Below is a small trained network, with its code and all its weights. Each question gives an input and a target symbol and asks what happens when units are switched off, that is, made to give their printed mean instead of their output.

import numpy as np


def w(rows, s, z=0):
    codes = np.array(rows[::2]) - 128.0
    scale = np.full(codes.shape[1], s)
    scale[-1] = z or s
    return codes * scale


def norm(h):
    return h / np.sqrt((h * h).mean(-1, keepdims=True) + 1e-5)


def f(y):
    return np.maximum(y, 0)


def softmax(a):
    e = np.exp(a - a.max(-1, keepdims=True))
    return e / e.sum(-1, keepdims=True)


def log_softmax(a):
    a = a - a.max(-1, keepdims=True)
    return a - np.log(np.exp(a).sum(-1, keepdims=True))


def net(x, mask):
    ids = ['αδεζηθλμπσφψω'.index(c) for c in x.split()]
    T = len(ids)
    res = E[ids] + P[:T]
    r = norm(res)
    for j in range(3):
        rows = slice(2 * j, 2 * j + 2)
        q, k, v = (r @ M[0][rows].T for M in (Q, K, V))
        z = softmax(np.where(np.tri(T) > 0, q @ k.T / 2**0.5, -1e9)) @ v
        o = O[0][rows]
        res = res + np.where(mask[j], z, o[:, -1]) @ o[:, :-1]
    y = f(norm(res) @ A[0][:, :-1].T + A[0][:, -1])
    res = res + np.where(mask[3:11], y, B[0][:, -1]) @ B[0][:, :-1]
    return log_softmax(norm(res)[-1] @ U[:, :-1].T + U[:, -1])


Q, K, V, O, A, B = {}, {}, {}, {}, {}, {}
E = w([
[151,142,209],'α',
[151,165,105],'δ',
[57,107,143],'ε',
[102,94,132],'ζ',
[71,87,124],'η',
[122,2,134],'θ',
[123,91,184],'λ',
[147,123,38],'μ',
[93,89,63],'π',
[188,224,72],'σ',
[72,64,99],'φ',
[133,156,142],'ψ',
[82,141,113],'ω',
],0.016)
P = w([
[140,90,159],'0',
[242,2,55],'1',
[104,94,106],'2',
[109,102,119],'3',
[93,109,112],'4',
[94,139,134],'5',
[163,120,171],'6',
[67,121,93],'7',
[62,158,143],'8',
[33,167,148],'9',
],0.0055)
Q[0] = w([
[129,231,74],'h1',
[83,131,125],'h1',
[5,144,78],'h2',
[240,164,106],'h2',
[119,16,254],'h3',
[253,130,137],'h3',
],0.0072)
K[0] = w([
[1,69,72],'h1',
[125,174,99],'h1',
[157,163,88],'h2',
[89,120,203],'h2',
[208,201,26],'h3',
[50,105,105],'h3',
],0.0075)
V[0] = w([
[18,88,63],'h1',
[150,114,185],'h1',
[124,236,153],'h2',
[130,170,54],'h2',
[119,2,176],'h3',
[84,63,160],'h3',
],0.0076)
O[0] = w([
[241,143,82,223],'h1',
[34,214,94,152],'h1',
[64,2,119,11],'h2',
[138,112,90,95],'h2',
[170,231,152,254],'h3',
[176,157,146,200],'h3',
],0.01,0.0029)
A[0] = w([
[226,91,119,83],'n1',
[35,209,146,190],'n2',
[43,189,114,192],'n3',
[230,119,2,112],'n4',
[150,97,160,48],'n5',
[71,67,100,145],'n6',
[122,169,96,45],'n7',
[119,153,116,2],'n8',
],0.0091,0.0042)
B[0] = w([
[155,143,63,180],'n1',
[178,70,218,250],'n2',
[215,2,240,227],'n3',
[214,117,94,254],'n4',
[197,134,118,129],'n5',
[151,87,117,219],'n6',
[203,109,195,140],'n7',
[141,23,176,128],'n8',
],0.0073,0.0046)
U = w([
[108,53,247,254],'α',
[45,10,130,150],'δ',
[161,140,147,63],'ε',
[97,188,109,71],'ζ',
[99,168,89,112],'η',
[133,159,105,14],'θ',
[126,185,199,135],'λ',
[160,136,32,76],'μ',
[83,170,72,46],'π',
[30,1,78,217],'σ',
[138,163,72,4],'φ',
[92,42,179,181],'ψ',
[124,138,54,25],'ω',
],0.0072,0.0042)

Each question gives the input, a string of symbols that net reads in full, and the target symbol t.
The units are the heads (2 rows each of Q, K, V and O) and the neurons (one row each of A and B). Each row of codes is followed by its name. A weight is (code - 128) times the scale printed after its matrix; where a second scale follows, it is the last column's (O, A, B and U).
mask holds one flag per unit, heads first, then neurons. A switched-off unit (its flag False) gives its mean, the last column of its rows in O or B, instead of its output. The means were averaged over made-up inputs and are rounded, as every weight is.
A unit's drop is (log p(t) with every unit on - log p(t) with that unit switched off) / (log p(t) with every unit on - log p(t) with every unit switched off).
The circuit of an input: a set's keep is (log p(t) with only the set's units on - log p(t) with every unit switched off) / (log p(t) with every unit on - log p(t) with every unit switched off). Starting from all 11 units, units are removed one at a time, each time the one whose removal leaves the highest keep (on an exact tie, the one counted first), for as long as the keep stays at least 0.8.
units of the circuit, in order: the units of the circuit, biggest drop first
k most important neurons: the k neurons with the biggest drops, biggest first
heads that matter: for each layer, one digit per head in row order, 1 if its drop is at least 0.15 and else 0, layers parted by /
drop when u is switched off: that unit's drop, to one decimal
input λ ε μ δ θ θ δ σ φ θ, target σ: heads that matter => 001
input ε λ σ μ ε ω μ θ ε ζ, target σ: heads that matter => 001
input α α λ λ ω, target α: 2 most important neurons => [n3, n2]
input ε ψ π σ σ φ φ, target σ: heads that matter => 000
input α ψ δ, target α: heads that matter => 100
input η ψ α ψ λ θ α λ η π, target α: heads that matter => 000
input α δ σ, target α: units of the circuit, in order => [h1, h2, n3]
input φ η λ α α α π, target α: heads that matter => 100
input μ φ ψ η, target σ: heads that matter => 101
input σ δ σ, target σ: heads that matter => 111
input δ φ ψ λ σ ε μ φ ω η, target σ: drop when h3 is switched off => 0.4
input μ σ ε, target σ: drop when h3 is switched off => 0.5
input ε ε α λ σ σ ω ε σ λ, target σ: drop when h2 is switched off => 0.1
